[[130 130]
 [121 122]
 [127 132]
 [130 125]
 [125 150]
 [131 128]
 [129 132]
 [132 129]
 [142 130]
 [116 126]
 [123 119]
 [132 130]]
->
[[130 130]
 [122 121]
 [132 127]
 [125 130]
 [150 125]
 [128 131]
 [132 129]
 [129 132]
 [130 142]
 [126 116]
 [119 123]
 [130 132]]

[[133 132 130 110 113]
 [139 123 139 126 126]
 [121 133 136 120 117]
 [106 125 133 129 120]
 [128 148 121 110 155]
 [136 117 151 136 134]]
->
[[113 133 132 130 110]
 [126 139 123 139 126]
 [117 121 133 136 120]
 [120 106 125 133 129]
 [155 128 148 121 110]
 [134 136 117 151 136]]

[[123 141 131 116 139 126 136 122 125 124 131 149 125 128]
 [130 123 128 132 130 130 134 130 128 129 127 137 133 133]
 [127 122 124 112 131 137 129 125 129 119 128 133 127 136]
 [126 126 126 130 114 129 125 141 131 123 126 137 126 135]
 [130 116 126 133 129 128 135 131 125 125 129 137 127 131]]
->
[[128 123 141 131 116 139 126 136 122 125 124 131 149 125]
 [133 130 123 128 132 130 130 134 130 128 129 127 137 133]
 [136 127 122 124 112 131 137 129 125 129 119 128 133 127]
 [135 126 126 126 130 114 129 125 141 131 123 126 137 126]
 [131 130 116 126 133 129 128 135 131 125 125 129 137 127]]

[[128 128 128 127 128 129 128 127 127 128 129 129 128 129 127 127]
 [125 100 137 110 121 147 122 138 124 131 123 136 121 126 124 132]
 [128 128 128 128 127 129 128 128 128 128 128 129 128 128 127 127]
 [131 129 130 128 126 131 129 129 129 131 127 129 128 128 126 128]
 [136 131 124 122 133 141 126 128 123 131 131 133 123 134 126 124]]
->
[[127 128 128 128 127 128 129 128 127 127 128 129 129 128 129 127]
 [132 125 100 137 110 121 147 122 138 124 131 123 136 121 126 124]
 [127 128 128 128 128 127 129 128 128 128 128 128 129 128 128 127]
 [128 131 129 130 128 126 131 129 129 129 131 127 129 128 128 126]
 [124 136 131 124 122 133 141 126 128 123 131 131 133 123 134 126]]

[[125 101]
 [102 116]
 [103 121]
 [107 123]
 [108 127]
 [108 129]
 [115 129]
 [120 129]
 [124 129]
 [130 128]
 [134 128]]
->
[[101 125]
 [116 102]
 [121 103]
 [123 107]
 [127 108]
 [129 108]
 [129 115]
 [129 120]
 [129 124]
 [128 130]
 [128 134]]

[[132 140]
 [140 125]
 [133 126]
 [123 122]
 [113 153]
 [132 130]]
->
[[140 132]
 [125 140]
 [126 133]
 [122 123]
 [153 113]
 [130 132]]

[[145 118 129 122 145 126 106 128 133 155 150 128 142 125 137]
 [118 137 134 134 131 111 135 113 103 152 115 115 111 140 111]
 [154 111 111 127 153 141 110 113 155 152 151 108 132 146 105]
 [106 128 114 123 107 141 120 138 127 154 114 131 152 151 144]
 [143 108 138 116 108 103 143 155 119 149 130 136 148 120 137]]
->
[[137 145 118 129 122 145 126 106 128 133 155 150 128 142 125]
 [111 118 137 134 134 131 111 135 113 103 152 115 115 111 140]
 [105 154 111 111 127 153 141 110 113 155 152 151 108 132 146]
 [144 106 128 114 123 107 141 120 138 127 154 114 131 152 151]
 [137 143 108 138 116 108 103 143 155 119 149 130 136 148 120]]
---
[[112 117 130]
 [114 116 123]
 [109 118 142]
 [114 115 133]
 [106 120 143]
 [105 121 146]
 [109 119 139]]
->
[[114 116 123]
 [114 115 133]
 [105 121 146]]

[[131 125 126 126 132]
 [121 133 134 134 121]
 [140 118 118 119 140]
 [131 124 125 124 135]
 [113 149 146 140 103]
 [126 133 132 132 121]
 [140 110 114 114 152]
 [140 109 114 114 153]
 [112 143 142 141 108]
 [128 128 129 129 129]
 [139 114 116 118 144]
 [141 109 113 116 148]]
->
[[121 133 134 134 121]
 [131 124 125 124 135]
 [126 133 132 132 121]
 [140 109 114 114 153]
 [128 128 129 129 129]
 [141 109 113 116 148]]

[[132 141 138 138 133 130 114 134 127]
 [133 141 134 133 136 133 120 133 127]
 [132 149 121 129 141 139 102 138 127]
 [135 155 115 120 147 142 106 142 127]
 [132 148 130 137 137 135  99 137 127]]
->
[[133 141 134 133 136 133 120 133 127]
 [135 155 115 120 147 142 106 142 127]]

[[124 120 140 143 119 122 121 124 128 149]
 [123 112 132 130 120 123 141 119 128 127]
 [125 121 115 115 131 132 140 124 128 142]]
->
[[123 112 132 130 120 123 141 119 128 127]]

[[130 100 127 116 131 133 143 131 132 134 132 113 136 127 118]
 [125 141 128 135 124 127 125 122 121 132 133 135 126 127 128]
 [124 113 127 129 123 134 145 120 120 141 137 120 137 128 118]
 [131 107 127 116 132 131 138 134 135 132 130 117 132 127 122]]
->
[[125 141 128 135 124 127 125 122 121 132 133 135 126 127 128]
 [131 107 127 116 132 131 138 134 135 132 130 117 132 127 122]]

[[146 139 144]
 [130 135 127]
 [122 118 132]
 [101 108 119]
 [141 141 131]
 [136 141 133]
 [120 122 123]
 [124 123 125]
 [117 118 116]
 [112 116 122]
 [128 128 128]]
->
[[130 135 127]
 [101 108 119]
 [136 141 133]
 [124 123 125]
 [112 116 122]]
